Look-ups in named tables: a row name and a column name give one cell, copied from the table.

kapu:
           kud    noro  fidogi  didot  kulunup  vonalir    nur
laderim  0.502   0.389   0.699  0.489    0.271    0.583  0.675
par      0.860   0.774   0.581  0.612    0.349    0.556  0.519
gep      0.654   0.694   0.579  0.599    0.593    0.563  0.534
bipusev  0.551   0.501   0.645  0.511    0.519    0.553  0.602
zerek    0.280   0.438   0.605  0.617    0.961    0.510  0.471
sukugap  0.766  -0.518   0.552  0.574    0.866    0.576  0.498
suz      0.951   0.781   0.608  0.558    0.465    0.546  0.390

kud of gep = 0.654
noro of zerek = 0.438
didot of sukugap = 0.574
fidogi of gep = 0.579
vonalir of suz = 0.546
vonalir of bipusev = 0.553
noro of suz = 0.781
fidogi of bipusev = 0.645
noro of gep = 0.694
didot of bipusev = 0.511
nur of laderim = 0.675
vonalir of sukugap = 0.576
nur of bipusev = 0.602
vonalir of gep = 0.563
fidogi of zerek = 0.605
nur of suz = 0.390
kud of laderim = 0.502
kulunup of laderim = 0.271
Row with the largest vonalir: laderim

basag
|  | toledi | lir | beve | fevolig | nutus | sivoz | zozole | kosil | mobab |
|---|---|---|---|---|---|---|---|---|---|
| mesaz | 5554 | 4181 | 4842 | 4445 | 2222 | 4947 | 8116 | 2240 | 7239 |
| difed | 4785 | 4785 | 4915 | 5029 | 6643 | 4797 | 1254 | 6675 | 2916 |
| nimima | 5194 | 4116 | 4621 | 4024 | 5383 | 4893 | 3835 | 5554 | 3638 |
| tibukat | 4069 | 4351 | 4705 | 5357 | 9551 | 4968 | 4260 | 9545 | 720 |
| zipum | 2605 | 3710 | 4924 | 6963 | 6739 | 4878 | 4413 | 6081 | 7422 |

difed, toledi: 4785
difed, beve: 4915
difed, lir: 4785
difed, nutus: 6643
zipum, nutus: 6739
nimima, toledi: 5194
tibukat, zozole: 4260
zipum, lir: 3710
mesaz, beve: 4842
zipum, zozole: 4413
nimima, lir: 4116
mesaz, zozole: 8116
zipum, beve: 4924
Which row has the largest beve? zipum

nitulu =
cols = kol, vom, gobud, rusifav, vit, fonogan, tenonor, liropoz, zis
moni: [3837, 4650, 5795, 3047, 3583, 4390, 3933, 609, 4842]
biv: [3818, 4500, 5812, 3191, 3691, 4388, 3727, 674, 4813]
vedogol: [3663, 4018, 8702, 5715, 5218, 4372, 3079, 1243, 4225]
ser: [3663, 4018, 9357, 6210, 5498, 4372, 3569, 1285, 4039]
suv: [3728, 4018, 6782, 3858, 4398, 4378, 2815, 1121, 4716]
dobules: [3748, 4089, 6453, 3708, 4257, 4380, 2985, 1052, 4746]
sifav: [3898, 5250, 5795, 2564, 3583, 4396, 4580, 550, 4968]
luv: [3785, 4309, 5862, 3432, 3995, 4384, 3382, 850, 4782]

What is the fonogan of vedogol in nitulu? 4372
What is the kol of luv in nitulu? 3785
What is the vit of suv in nitulu? 4398
What is the fonogan of moni in nitulu? 4390
What is the tenonor of suv in nitulu? 2815
What is the fonogan of sifav in nitulu? 4396
What is the vit of luv in nitulu? 3995
What is the rusifav of moni in nitulu? 3047
What is the fonogan of luv in nitulu? 4384
What is the tenonor of luv in nitulu? 3382
What is the vom of suv in nitulu? 4018
What is the liropoz of sifav in nitulu? 550
What is the rusifav of ser in nitulu? 6210
What is the zis of biv in nitulu? 4813
What is the vit of vedogol in nitulu? 5218
What is the gobud of dobules in nitulu? 6453
What is the zis of luv in nitulu? 4782
Row with the largest vom: sifav

dibesup:
|  | lizeg | dake | dobe | dodar | kopos | zomikek | zisumiz | belor |
|---|---|---|---|---|---|---|---|---|
| pirumil | 48.35 | 50.44 | 56.78 | 62.21 | 40.23 | 43.97 | 42.71 | 62.60 |
| roko | 68.08 | 57.01 | 51.73 | 57.95 | 67.62 | 59.56 | 68.83 | 34.55 |
| vevugum | 55.38 | 53.40 | 53.81 | 75.10 | 18.38 | 39.85 | 57.40 | 40.23 |
| posif | 64.23 | 60.45 | 56.00 | 56.42 | 78.76 | 62.46 | 42.73 | 64.92 |
| nus | 58.15 | 53.84 | 55.45 | 62.15 | 53.38 | 52.56 | 46.26 | 58.96 |
| gem | 44.28 | 49.23 | 51.89 | 27.81 | 74.56 | 62.63 | 58.17 | 59.88 |
| letonaz | 45.58 | 52.42 | 53.84 | 41.41 | 57.66 | 56.49 | 46.81 | 68.69 |
| nedoke | 57.56 | 53.55 | 54.32 | 53.25 | 64.44 | 56.59 | 51.01 | 57.37 |
| pitugok | 64.32 | 58.73 | 56.41 | 66.90 | 61.20 | 52.79 | 50.93 | 51.78 |
| ges | 35.63 | 54.05 | 59.20 | 61.30 | 28.33 | 40.16 | 25.94 | 79.63 |
| ripeza | 62.91 | 49.15 | 46.87 | 49.15 | 53.95 | 57.59 | 84.60 | 22.04 |

posif, dobe -> 56.00
pirumil, belor -> 62.60
gem, dake -> 49.23
ges, dake -> 54.05
pirumil, dobe -> 56.78
ges, dobe -> 59.20
pitugok, belor -> 51.78
roko, kopos -> 67.62
roko, zomikek -> 59.56
ges, belor -> 79.63
letonaz, dobe -> 53.84
vevugum, belor -> 40.23
pitugok, zisumiz -> 50.93

